Each row comes from the steps of one path. Every step used is in the known rows, and no mark comes twice. Write the path behind each row, first mark first.
Each row is shifted at random along 7 fixed directions that mean nothing.
Known rows
kopab/lisup/faragu/vufit/bosi: [-276 82 12 -71 52 -38 -2 -257 -55 -14 88 -25 121 44 250 3 189 81 -70 18 83 -18 112 0 -39 -123 25 19 -187 68 155 5 -227 -16 -1 107 -49 52 158 41 234 -249 -31 95 -53 -273 -45 26 73 16 -1 -192 100 -137 -53 -45 116 -181 181 168 -240 -132 -67 319 137]
faragu/vufit/lisup/musem/zipe/bosi/kopab/gafa: [-295 177 62 -21 -32 58 322 -189 148 458 -202 43 -58 259 90 -79 162 79 -255 200 -3 79 -92 86 -213 -170 -163 -30 -76 -38 -125 -110 -234 -37 305 190 104 -103 226 140 -101 16 88 -123 240 -192 77 -75 124 17 56 -180 -197 -164 -40 57 32 286 263 109 -53 -174 189 -91 78]
faragu/vufit/bosi/kopab/gafa/vanoga/zipe/lisup/temi: [-249 118 57 115 -62 85 112 -84 23 156 -73 -33 106 -17 266 113 95 200 -120 -35 77 81 226 -203 -168 -213 169 40 -193 69 105 97 -298 90 145 32 27 -120 152 127 246 -215 17 30 161 -308 -29 -10 378 25 84 -244 -47 -255 87 163 286 66 254 135 -273 -223 39 61 90]
faragu/lisup/temi/vanoga/zipe/musem/gafa: [137 413 -8 -254 32 122 -153 -343 345 -504 475 -259 174 -279 117 129 189 -60 84 154 122 50 -213 92 -21 49 115 138 -136 -63 149 105 -51 -90 -155 -154 87 266 -98 -145 196 -518 254 182 64 -117 20 73 253 -49 123 18 362 -43 55 217 111 -286 -104 -27 -241 -205 -325 135 291]
kopab/gafa/faragu/lisup: [-392 -141 188 40 23 63 118 55 -113 259 -129 156 230 202 -56 32 -74 -192 52 -151 -249 -122 206 60 -92 -327 52 -104 -47 164 -15 68 -193 -12 -67 -32 195 -187 100 151 156 38 -65 -12 -10 -154 -101 -7 -168 -93 -58 -310 -28 -115 -123 -156 338 182 245 -138 -220 254 121 434 -207]
vufit/bosi/kopab/gafa/vanoga/zipe/musem/faragu/lisup/temi: [-230 -2 -122 112 -206 176 -53 -2 -26 44 206 0 46 -150 115 178 135 -38 -120 -31 -32 -132 -32 -202 144 -216 286 -151 -183 40 127 -70 -159 -91 18 -80 152 -77 246 51 263 -114 0 11 143 -181 -140 111 83 31 181 -118 326 -45 -113 -166 291 25 176 153 -262 -95 -36 56 226]
vanoga/gafa/faragu/lisup/temi/vufit/bosi/kopab: [-275 -323 -10 -29 -204 -148 -4 113 -162 -158 75 173 -136 18 -54 -129 96 30 -86 47 -36 -484 -273 61 110 12 -73 15 -67 223 13 -212 156 -18 -72 16 61 99 229 203 -196 78 105 -178 -105 -12 63 288 -380 166 166 205 -44 -67 146 -429 -45 -15 119 84 61 193 349 191 -40]
vufit/bosi/kopab/gafa: [-226 47 38 89 168 -44 383 -107 57 610 -136 235 -112 536 -4 -138 -11 -68 -144 -10 -63 36 77 126 -179 -295 -257 -243 41 -367 -129 -256 -25 -108 249 30 -1 -267 137 -11 2 234 -198 -163 168 -111 -51 -137 -324 20 18 -357 -228 21 -267 -26 93 421 140 56 -99 -69 95 139 -49]
bosi/kopab/gafa/vanoga/zipe/faragu: [-241 74 -13 -103 95 229 -47 -58 249 -34 147 -68 97 -1 -5 107 92 -121 -35 -2 -190 -50 -79 112 46 -192 158 48 -107 36 -117 21 -60 -116 -130 -106 249 -46 123 52 95 -197 76 93 15 -261 -109 -22 43 -169 58 -135 173 10 -128 -49 365 63 32 -224 -140 148 27 280 -101]
faragu/vufit/bosi/vanoga: [-339 -254 135 -62 -16 -33 383 19 -23 472 15 267 -187 417 209 -154 -19 67 -108 -61 -378 -206 1 301 -24 -364 -298 -63 -51 213 -44 -19 -42 -199 21 93 174 64 275 136 -30 199 -37 -282 -17 -147 215 -51 -285 31 221 -41 5 -42 101 -108 -113 93 260 -162 176 284 37 315 -305]
lisup/faragu/gafa/vanoga/zipe: [-138 89 185 -162 110 63 208 -219 274 151 132 -115 83 167 156 24 39 11 67 23 -80 53 34 133 -71 -92 -37 6 -68 8 -16 102 -152 -104 -34 -103 167 103 -32 63 16 -151 97 -32 12 -164 83 -185 196 -53 35 -149 -38 -79 -2 166 178 50 55 -204 -85 87 -94 220 -154]
lisup/musem/gafa/faragu: [-106 20 40 13 89 -230 279 -283 13 176 120 122 -80 269 142 -69 128 -40 104 -2 248 -191 -86 32 20 28 -196 -327 58 -245 1 -202 40 -178 208 -25 -171 -30 -108 -85 121 284 -256 -165 -93 -11 -59 -190 -277 371 -40 -241 -137 -36 -148 -84 -25 -82 -66 18 -261 -209 -229 216 127]
kopab/lisup/zipe/musem/faragu/vufit: [-437 137 167 -135 69 -49 100 -68 33 -22 -238 -49 204 -31 4 47 242 -112 37 -47 -110 63 180 69 -180 -82 66 104 -101 295 36 137 -274 -2 -86 -45 155 -36 -9 192 7 -182 193 149 -135 -275 -49 -22 125 -37 -108 -243 -95 -340 -63 107 281 -11 119 -173 -286 91 216 490 -71]
vufit/kopab/lisup/zipe/faragu: [-324 -15 -7 24 -134 207 -107 55 4 23 -62 -43 27 -139 75 140 137 133 -178 69 19 -250 -10 -241 119 -91 257 -18 -149 142 39 -17 -159 34 66 86 26 -62 147 161 139 -65 -20 -46 21 -164 -143 -13 90 9 103 -125 70 -133 46 -176 285 -91 171 79 -194 -139 115 3 40]
musem/zipe/faragu/lisup/temi/vanoga/kopab/gafa: [-130 303 215 -81 67 43 402 -224 398 423 98 83 -47 293 313 -113 -9 252 -154 93 1 140 -86 215 -151 -277 -156 -49 -106 -53 -84 34 -124 -16 194 -3 101 48 38 65 74 86 55 -246 213 -162 196 -173 138 -11 99 -244 -82 -151 -10 130 28 103 197 -121 -26 -26 -106 103 -95]
zipe/bosi/lisup/faragu/gafa/vanoga/kopab: [-227 30 -169 82 -59 150 -84 67 0 -43 240 47 73 -57 -184 178 63 -259 -21 -53 -189 -128 -133 44 71 -239 102 -81 -100 -34 -60 -73 -67 -60 -91 -125 258 -173 269 -126 181 -116 -68 163 -9 -167 -196 133 -148 -107 -29 -136 170 41 -208 -243 358 257 96 18 -289 141 26 247 148]
musem/vanoga/kopab/gafa/faragu/vufit/bosi/lisup: [-260 58 -127 79 -48 75 232 -166 7 455 226 241 -91 299 83 -90 -10 -66 -87 71 -194 -114 -174 114 84 -361 -135 -233 -140 -62 -53 -226 -115 -257 183 178 145 -28 281 -31 197 56 -154 -147 118 -195 -26 -61 -216 50 150 -149 155 14 -171 -269 83 151 307 120 -81 -84 -184 183 104]
vufit/bosi/lisup/faragu: [-248 9 28 -118 -177 -12 -1 8 -49 -59 31 61 9 8 -56 -70 183 -199 -73 147 10 -123 -128 -18 -11 11 32 23 -85 164 12 -146 -108 -116 -27 87 171 33 140 237 -101 3 195 -6 -110 -3 -13 182 -98 37 -40 11 62 -134 -105 -196 6 64 112 33 3 21 164 186 109]
vufit/kopab/gafa/vanoga/zipe/musem/faragu: [-248 73 -24 -102 -175 0 150 52 114 88 -191 14 -43 -124 -206 -27 341 -358 -120 140 32 -35 -224 -55 -57 18 10 -87 57 -13 -155 -168 -142 -147 46 -19 332 -117 129 276 -379 138 295 25 4 9 -84 84 50 59 -63 -32 -187 -128 -229 -76 103 371 6 -114 -134 -5 386 12 180]
vufit/kopab/lisup/temi/gafa/faragu: [-183 119 70 27 -1 90 28 -98 123 78 70 -63 83 17 210 32 109 132 -142 70 151 -44 -22 -6 -35 -104 131 7 -92 75 -4 58 -138 -5 98 16 61 -76 118 121 208 -26 1 -88 117 -151 -11 8 197 -1 16 -140 67 -48 35 -1 140 15 85 41 -130 -56 -10 -10 99]
bosi/vanoga/kopab/lisup: [-39 211 114 -150 -50 196 138 -126 208 51 191 43 48 36 100 -80 -49 107 -75 226 -108 19 -196 119 -148 -154 -25 172 -184 161 1 123 -222 -41 40 112 203 101 74 149 0 -106 235 -83 37 -68 198 36 166 -172 19 61 86 -189 132 -28 36 -8 162 -130 137 46 -97 80 -107]
lisup/musem/vanoga/zipe: [-80 96 92 -241 149 32 65 -88 213 -126 113 -109 115 3 -93 99 68 -276 189 -83 -116 60 161 75 -91 21 36 -2 -1 -117 61 16 -32 -167 -237 -320 171 18 -183 9 -28 -271 141 175 -167 -70 -77 -71 -16 -109 -21 -148 10 -91 -161 236 289 97 -168 -247 -216 75 -65 412 -62]
zipe/musem/vanoga/kopab/gafa/faragu: [-33 265 -59 -129 87 40 5 -280 187 -178 185 -67 138 -59 -55 16 213 -242 81 149 180 32 -225 98 -83 46 60 -20 -30 -145 -82 -59 -101 -83 -6 -51 116 -70 1 -47 49 -113 122 172 -39 -104 -111 57 54 7 -173 -94 57 7 -195 -42 170 21 -91 -92 -246 -65 -105 176 203]
gafa/faragu/vufit/lisup/temi/kopab: [-31 277 -178 -44 128 104 -247 100 91 -372 312 -70 176 -157 -344 97 116 -392 112 -120 -120 92 -21 67 -10 -131 223 53 -74 -72 29 -150 42 -148 -346 -321 192 -89 34 -47 118 -338 155 284 -73 -110 -224 187 -175 -168 -62 -98 243 49 -339 -106 400 180 -153 -10 -248 114 129 447 211]
zipe/musem/vanoga/kopab/lisup/gafa/faragu: [-326 156 169 -8 219 -78 453 -120 209 511 -130 204 57 524 -56 -99 41 -298 107 -205 -209 233 191 288 -305 -320 -192 -189 58 -169 -204 -85 -126 -244 123 -173 262 -311 -39 118 37 256 -110 -12 0 -225 -92 -214 -189 -71 -189 -551 -259 -182 -469 99 305 486 40 -331 -237 147 13 593 -129]
kopab/lisup/faragu/gafa/vanoga: [-209 57 8 -60 -176 27 190 -33 -49 203 -24 68 23 80 -183 -18 185 -350 78 97 -87 -77 -171 57 -123 -121 -86 -100 27 75 -112 -137 -245 -125 -18 67 320 -100 173 119 -148 103 172 41 -9 37 -17 86 -44 84 -120 -22 -90 -67 -133 -135 48 328 144 -116 -108 85 121 153 108]
kopab/lisup/gafa/faragu: [-171 308 32 -63 93 64 171 -245 190 198 48 -25 122 231 9 -50 156 -193 41 102 22 209 -57 114 -174 -101 -9 -63 -45 -70 -131 -45 -229 -176 109 53 160 -129 32 92 86 -5 66 63 56 -152 -40 -104 119 -37 -159 -255 -6 -85 -264 42 177 221 67 -92 -134 -33 -75 203 77]
kopab/gafa/faragu/lisup/temi/vanoga/zipe/bosi: [-84 -170 -44 -144 -18 -93 -146 -55 -53 -438 324 -17 78 -126 -96 53 104 -229 239 -163 -10 -284 -63 -48 54 -66 48 -43 -43 -91 70 -198 46 -43 -341 -224 54 133 -13 6 -28 -268 114 225 -174 -42 -166 219 -294 142 55 30 122 -19 -170 -167 264 -93 -58 -93 -244 56 33 491 -20]
gafa/vanoga/kopab/lisup/zipe/musem: [89 306 6 -198 34 43 157 -262 252 -115 110 -110 47 -49 -10 26 164 -94 99 132 96 116 -107 -12 -231 95 -19 52 -50 -151 27 -57 -212 -142 120 -32 95 53 -127 64 -103 -149 206 111 -41 -107 -44 -76 165 -10 -55 -56 -74 -193 -108 153 121 -6 -107 -127 -154 -325 -86 111 177]
kopab/lisup/musem/faragu/gafa/vanoga/zipe/bosi/vufit: [-294 216 -66 -234 -28 -9 110 -211 148 -92 28 -128 67 -22 -87 -74 301 -238 8 208 -91 106 -246 195 -137 -14 -74 179 -114 178 -158 -97 -231 -176 -77 101 311 101 172 204 -207 -286 391 199 -50 -186 38 124 183 -12 -43 79 16 -201 -100 43 77 167 107 -114 -23 21 194 250 105]
vanoga/gafa/faragu/vufit/bosi: [-130 33 37 -183 142 -192 -25 -360 2 -278 212 -38 151 58 183 -104 191 -41 105 17 155 -61 -10 135 -63 9 -76 61 -115 3 113 -4 -65 -42 -121 25 -80 179 34 -6 120 -289 57 120 -144 -212 3 67 -42 101 -29 -84 61 -61 -42 -67 31 -270 48 57 -207 -33 -95 449 70]
gafa/faragu/vufit/bosi/lisup/zipe: [-284 -196 213 -146 -120 -84 436 -3 84 444 -64 163 -183 434 35 -275 43 -16 -22 78 -246 -145 -135 135 -48 -122 -269 -85 -21 208 -143 -201 -92 -244 101 120 190 194 69 398 -392 216 200 -308 -6 -17 197 -142 -218 140 166 12 -221 -190 -43 -162 -81 185 236 -165 267 147 262 224 -329]
faragu/vufit/lisup/musem/gafa: [-323 -88 11 38 -344 -46 143 21 -184 210 -224 80 -42 -48 -46 63 237 -74 -165 164 43 -292 -116 -137 37 4 -61 -223 20 165 0 -67 -160 -33 187 178 73 -53 207 129 -79 156 6 -146 78 81 35 76 -25 251 119 -21 -119 -187 152 -84 -93 173 235 210 -188 -153 200 -178 269]
gafa/vanoga/kopab/lisup: [-105 129 144 42 -54 15 339 -108 20 329 -77 152 -5 131 152 -72 -56 178 -62 115 105 -20 -2 -101 -240 -148 -119 -20 -92 -14 22 32 -309 63 256 151 40 -103 25 142 -3 137 -3 -135 12 -40 81 -89 154 47 -104 -136 -310 -277 97 -4 65 127 204 -22 -92 -172 -34 23 -25]
musem/gafa/faragu/vufit/kopab: [-105 254 53 -49 236 -105 174 -304 205 79 158 49 31 237 155 -128 74 115 -14 52 126 26 -49 204 -27 -107 -140 -39 -90 -117 21 -3 50 -68 108 -5 -141 66 -37 -122 211 -54 -145 -129 -3 -243 40 -237 -100 89 -4 -266 -123 -54 -56 -61 51 -138 44 84 -212 -140 -174 325 73]
musem/zipe/bosi/kopab/gafa/faragu/lisup/temi/vufit: [-215 292 -235 18 -60 -62 92 1 47 50 61 -32 -45 3 -186 -12 280 -218 4 32 -8 91 -213 3 -33 -85 10 -100 -29 -20 -148 -330 -130 -157 -46 6 167 -62 155 100 -155 -109 208 139 32 -86 -104 101 -46 125 -1 24 -4 -78 -259 -84 159 350 57 66 -153 -80 278 164 253]
temi/vufit/lisup/zipe/faragu/gafa: [-289 50 157 -101 -73 -187 259 -111 69 248 -110 103 -60 263 -45 -168 162 -64 32 55 -30 -141 -111 97 -58 -80 -188 -157 16 74 -89 -197 -49 -90 80 97 60 113 18 177 -168 168 108 -221 19 -16 73 -74 -195 261 87 -127 -202 -167 -61 -137 -49 104 200 -36 -72 -29 202 249 -41]
bosi/kopab/gafa/faragu/lisup/musem: [-235 3 158 -91 -58 -45 295 -170 62 255 -80 108 29 213 106 -26 51 -14 -24 72 -22 -81 0 117 -131 -25 -94 -115 -58 97 20 -34 -147 -128 220 39 81 -46 39 147 40 183 -17 -186 -24 -119 61 -73 -71 79 -7 -168 -90 -205 -45 -55 7 41 108 -38 -92 -81 -7 168 36]
bosi/lisup/temi/vanoga/gafa/faragu: [-219 291 -35 50 -9 87 147 -108 157 262 -22 -29 75 80 58 61 143 -173 -52 55 41 194 11 34 -137 -149 84 -81 -38 -52 -109 5 -248 -121 136 23 250 -237 168 55 164 -3 49 53 87 -156 -75 -5 256 -64 -115 -183 20 -22 -185 110 196 372 119 -27 -199 -57 -23 -7 204]
vufit/bosi/vanoga/zipe/faragu/gafa: [-337 112 68 -6 -76 -65 68 -84 -14 138 -258 -33 44 14 -63 18 258 -163 -63 94 116 -27 56 -120 -150 -41 18 -44 -30 -28 -6 -114 -204 43 75 97 114 -129 148 134 -65 -61 158 24 50 -99 -85 76 151 121 -44 -176 -180 -116 -87 5 129 235 198 130 -267 -148 284 38 153]
temi/vanoga/kopab/lisup/musem/gafa/faragu/vufit: [-298 158 -77 43 112 -68 236 -260 58 296 199 129 4 249 67 37 90 -41 131 -79 -129 -100 -63 202 105 -239 -102 -322 -77 -47 -38 -119 -65 -215 93 -24 16 -42 55 -181 319 94 -274 -47 -45 -248 -75 -193 -258 161 29 -274 77 -64 -204 -136 188 -3 112 -27 -328 -40 -253 435 86]
temi/lisup/zipe/faragu/vufit: [-374 129 80 -59 81 -114 118 -40 2 48 -149 31 92 80 -26 12 167 -60 107 -81 -93 -27 119 30 -74 -96 -5 -30 -68 177 5 -32 -149 -19 -59 0 16 5 -24 95 46 -92 49 62 -161 -226 -79 -85 -77 117 -45 -219 -145 -244 -87 -27 239 -14 148 -87 -275 2 173 487 -76]
gafa/vanoga/zipe/musem/faragu/vufit/kopab/lisup: [-370 -70 185 -67 13 54 154 18 -2 172 -204 124 160 86 -90 -21 -2 -83 13 -91 -211 -102 185 50 -178 -256 21 50 -83 164 13 77 -192 -17 -43 -60 234 -127 29 261 -21 -30 56 -15 -43 -199 -48 -17 -39 -140 -44 -256 -198 -305 -51 -58 326 163 166 -194 -198 113 191 452 -161]
gafa/vanoga/kopab/lisup/zipe: [-331 -368 63 25 -261 173 11 276 -181 117 -102 49 -10 -56 -167 135 -4 -12 -27 -26 -234 -440 3 -231 119 -89 148 -103 -46 227 6 -46 -137 19 -71 -44 169 -67 120 251 -135 65 33 -63 -59 44 -84 64 -157 -2 121 20 -56 -161 108 -243 306 152 168 -77 -61 186 294 62 -215]
bosi/vanoga/gafa/faragu/vufit: [-317 110 144 -152 228 23 -74 -294 100 -241 137 -128 317 14 235 109 82 80 128 -37 -93 -31 134 277 -47 -94 117 183 -188 320 96 356 -135 31 -170 -59 28 88 19 -91 427 -386 1 135 -140 -397 41 -26 163 -104 -38 -181 229 -120 171 97 262 -348 106 -161 -269 215 -218 521 -139]
vanoga/kopab/gafa/faragu: [-290 259 315 -116 145 79 76 -170 199 -48 -352 -202 337 -55 192 34 193 53 -166 160 264 284 195 44 -437 34 142 368 -99 208 -56 365 -397 267 67 36 159 -221 52 268 11 -259 300 178 25 -261 27 54 645 -231 -342 -261 -280 -265 101 320 254 133 105 -122 -213 66 253 53 -36]

Write each row's path
[-419 -205 2 82 -211 131 296 88 39 556 -80 82 -131 146 78 39 76 47 -193 10 -232 -200 -104 -38 128 -275 -1 -216 -51 124 -143 -115 -184 -127 110 40 313 -82 330 249 -145 150 20 -194 174 -127 29 -51 64 32 214 -44 -87 -67 1 -131 190 395 298 -50 -21 149 260 -63 -95]
musem/faragu/lisup/temi/vufit/bosi/kopab/gafa/vanoga/zipe
[-217 81 150 -98 29 -94 452 -314 161 433 168 114 -98 390 277 -164 70 88 26 29 -63 -57 -133 270 -90 -254 -330 -96 -61 22 -46 -82 -142 -203 156 81 115 146 88 37 60 124 -55 -233 45 -174 148 -226 -38 191 77 -197 -111 -120 -5 -23 -72 -15 212 -136 -59 -24 -223 312 -34]
musem/zipe/bosi/vufit/lisup/faragu/gafa/vanoga
[-110 -91 237 -231 45 -119 255 -140 137 46 114 40 -21 187 -2 -89 23 -33 164 -44 -71 -207 -14 118 -106 -6 -203 -54 -12 -20 62 -107 23 -173 -71 -197 65 175 -226 161 -175 31 93 -158 -116 7 82 -136 -213 130 100 -129 -123 -227 -33 19 86 -88 -79 -234 -69 61 -21 426 -197]
faragu/gafa/vanoga/kopab/lisup/musem/zipe
[-241 329 212 -163 108 56 410 -217 417 408 76 41 -32 398 245 -160 70 38 -148 84 -119 310 -65 330 -253 -273 -194 106 -127 55 -155 -29 -224 -191 169 22 289 39 108 216 -49 6 167 -110 101 -268 156 -156 169 -134 -56 -270 -95 -208 -219 147 64 244 177 -213 82 34 -10 297 -87]
temi/kopab/gafa/vanoga/zipe/bosi/lisup/faragu
[-245 126 -20 -126 46 -6 55 -28 118 -64 -9 25 -48 46 -122 -106 208 -187 -79 93 -74 19 -118 137 -132 -54 -65 167 -97 23 -39 -163 -29 -89 -93 -35 201 -26 161 130 -195 -214 261 97 -70 -195 -31 121 -72 -85 -28 -18 -117 -82 -147 -104 142 183 55 3 -60 66 305 298 38]
musem/vanoga/zipe/faragu/vufit/bosi/kopab
[-238 82 -63 -136 34 -11 198 -25 100 183 116 138 -83 243 -222 -163 166 -408 96 -46 -309 31 -127 284 -126 -290 -173 -13 -19 -40 -123 -294 -22 -319 -175 -87 364 -27 173 145 -178 -47 234 56 -12 -137 -15 110 -266 -33 47 -69 46 -13 -326 -109 128 345 79 -180 3 192 173 487 -26]
musem/zipe/lisup/temi/kopab/gafa/faragu/vufit/bosi/vanoga
[126 66 -51 -152 -9 -81 130 -205 36 -141 364 112 -44 74 -73 -139 56 -202 193 95 116 -196 -314 119 -79 -28 -184 -38 14 -187 11 -269 38 -139 -98 -67 70 110 -11 -48 -80 -16 117 2 -67 78 8 132 -257 194 -22 85 0 41 -57 -170 -49 -27 -58 -101 -69 -58 -160 266 127]
vufit/bosi/lisup/temi/kopab/gafa/vanoga
[-251 190 141 -63 -83 -87 331 4 108 280 -165 83 -80 101 53 -104 159 -46 -25 -30 22 97 84 42 -284 -180 -116 43 -15 49 -6 -121 -195 -38 25 -53 225 -91 65 237 -134 31 238 -51 18 -85 34 51 113 76 -37 -122 -281 -234 -68 144 69 306 142 -101 -125 -62 212 201 80]
musem/zipe/bosi/kopab/gafa/faragu/vufit/lisup/temi/vanoga
[-247 -38 -128 -41 -42 222 -81 -164 83 33 282 -110 81 -90 -15 206 55 -49 40 47 -148 -277 -108 -22 268 -107 189 -153 -140 -16 61 -37 -59 -180 -58 -93 161 32 125 -76 266 -205 -106 8 29 -194 -137 -59 27 -36 185 -76 293 33 -11 -137 345 -50 73 11 -261 -19 -202 117 108]
bosi/vufit/kopab/lisup/musem/faragu/gafa/vanoga/zipe
[-165 342 -22 -97 143 176 112 -335 200 102 165 -52 150 101 135 39 117 -63 -1 95 -11 156 -44 208 -206 -221 -15 131 -147 -66 -1 42 -256 -68 44 29 183 -97 160 -92 284 -293 22 167 79 -352 -67 -32 220 -157 -110 -239 78 -52 -83 90 240 39 134 -68 -262 -97 -235 269 171]
zipe/lisup/faragu/vufit/bosi/kopab/gafa/vanoga
[-170 161 37 -113 -93 -52 83 -128 -38 -24 -131 90 103 2 -244 -145 123 -217 107 190 72 -65 -108 -12 -206 8 -28 54 -50 42 -4 -101 -172 -19 15 121 146 -55 1 197 -149 -35 236 26 -79 -2 3 129 -15 41 -157 -9 -221 -235 -46 -154 75 158 137 2 -119 -104 162 212 104]
bosi/vanoga/gafa/faragu/vufit/kopab/lisup
[-240 156 137 -168 -39 141 327 -211 299 371 20 14 73 216 184 31 68 -44 -85 66 -226 140 -16 232 -128 -204 -47 -75 -111 146 -86 72 -268 -230 167 36 298 9 131 169 69 36 79 -119 109 -240 109 -159 160 -109 75 -204 81 -187 -128 93 83 152 174 -184 -38 -15 -81 179 1]
kopab/gafa/vanoga/zipe/faragu/lisup/musem
[19 257 -52 -35 -18 75 -53 39 179 -236 318 -37 25 -138 -52 43 122 -83 -52 17 6 4 -221 74 -13 -102 87 53 -99 30 18 -105 3 -89 -110 -181 145 47 87 22 21 -153 190 38 55 -65 -7 139 -31 -23 56 3 157 -17 -110 -92 144 57 -57 27 -100 16 101 161 192]
zipe/musem/gafa/faragu/lisup/temi/kopab
[-296 35 -87 120 -103 87 43 36 23 206 21 83 -12 40 38 19 113 102 -210 54 -77 -161 -122 24 136 -232 70 -120 -116 148 -71 -28 -43 -44 128 113 62 -61 292 49 165 46 -112 -164 148 -222 -2 -39 -52 49 161 -109 13 -37 30 -248 122 112 234 193 -137 -31 141 25 128]
zipe/lisup/temi/gafa/faragu/vufit/kopab
[-297 160 56 -34 -28 55 380 -229 167 535 -82 81 -46 305 246 -31 99 86 -235 132 -73 117 -2 177 -165 -180 -143 -93 -122 64 -59 -66 -269 -215 377 173 163 -93 245 156 96 112 -40 -197 156 -265 92 -126 143 -24 64 -222 -24 -172 -94 75 -21 218 221 76 -31 -203 -25 -9 168]
temi/kopab/gafa/faragu/vufit/bosi/lisup/musem
[-348 -222 -19 -37 -178 -90 179 31 -10 180 -50 155 -152 133 -73 -105 177 -32 -120 64 -141 -339 -256 149 130 -100 -145 -139 -24 185 -137 -151 73 -140 72 68 137 54 253 166 -201 209 14 -243 -4 -99 96 7 -282 181 171 33 -143 -78 12 -340 -44 141 170 38 2 127 289 141 -16]
lisup/musem/zipe/bosi/vanoga/gafa/faragu/vufit/kopab
[-32 21 -11 -8 -156 -215 232 -154 -43 17 233 194 -122 130 31 -184 125 -47 129 49 149 -164 -212 -66 -16 -48 -101 -202 -65 -63 38 -264 -11 -131 52 -7 -25 110 -26 113 -86 181 97 -139 -46 78 85 88 -234 364 59 22 -36 -183 -110 -222 -79 -22 75 39 -49 -128 -45 261 73]
musem/gafa/faragu/vufit/bosi/vanoga/kopab/lisup/temi
[-18 245 11 -73 70 14 142 -219 279 -39 380 31 -9 80 122 -12 21 62 53 55 32 -33 -232 141 8 -96 -85 -27 -122 -111 11 -18 11 -85 37 -110 49 103 -22 -126 165 -66 -39 -56 -25 -168 24 -123 -13 47 24 -161 20 -72 -47 -91 150 -92 29 -73 -195 -27 -252 282 56]
musem/zipe/faragu/lisup/gafa/vanoga/kopab
[-354 -151 153 -20 -208 -66 18 217 -162 -102 -246 39 91 -88 -32 -24 187 -137 -80 -48 -29 -75 177 -182 -197 -85 139 163 -97 355 44 1 -190 56 -146 -24 198 -56 127 427 -193 -135 357 51 -45 -62 7 258 109 62 29 -29 -86 -308 35 -2 156 161 181 -17 -66 116 475 255 -76]
musem/zipe/faragu/vufit/bosi/lisup/temi
[-230 -82 20 -61 -193 -78 60 -88 -62 -61 175 88 -79 17 70 -23 140 -28 13 93 86 -333 -219 -64 110 3 -41 -95 -84 85 47 -187 -31 -96 39 50 36 125 74 93 -3 63 14 -86 -120 -12 -19 87 -175 254 47 -3 29 -141 0 -237 14 -123 117 31 -109 -84 -42 198 91]
musem/gafa/vanoga/zipe/bosi/lisup/faragu
[-428 -69 18 -22 -125 -174 172 90 -104 92 -184 101 -11 73 -253 -82 265 -282 102 -34 -146 -149 -113 77 -88 -107 -80 -75 13 238 -169 -198 -124 -83 -112 -4 261 -65 140 264 -298 81 243 56 -99 -72 -22 154 -176 189 -52 -7 -216 -209 -153 -185 148 322 153 -122 -124 217 475 385 -70]
musem/zipe/bosi/vanoga/kopab/lisup/temi/gafa/faragu/vufit
[-83 33 -73 -164 31 80 -75 -236 74 -230 247 -51 140 -37 -27 138 46 -173 94 18 -21 -129 6 53 -45 0 68 5 -112 -113 120 -73 -35 -163 -27 -122 69 6 8 -75 235 -270 -40 124 -75 -187 -150 66 -92 -42 39 -124 232 -73 -112 -5 224 -101 -63 6 -266 -207 -243 286 215]
vufit/kopab/gafa/vanoga/zipe/bosi/lisup/musem
[-353 -134 143 -154 -79 76 104 -36 68 66 -61 -57 74 -44 86 100 110 -53 -7 -8 -153 -140 108 18 -11 -46 73 33 -96 234 52 90 -174 -91 -93 -95 251 31 77 210 -41 -191 150 22 -83 -173 12 4 164 -60 80 -68 -19 -190 72 87 229 56 110 -140 -145 123 96 229 -88]
gafa/faragu/vufit/bosi/lisup/musem/vanoga/zipe
[-287 -95 11 -32 173 -215 348 -120 -7 230 145 223 -156 414 79 -147 -38 65 117 -148 -186 -208 -5 202 19 -231 -308 -154 -48 -89 -48 -236 96 -190 20 -64 -86 80 -25 -38 61 99 -214 -110 -172 -167 -16 -163 -504 213 118 -200 -126 -158 -101 -114 107 -34 80 -133 -104 28 -97 599 -214]
musem/vanoga/kopab/lisup/zipe/bosi/vufit
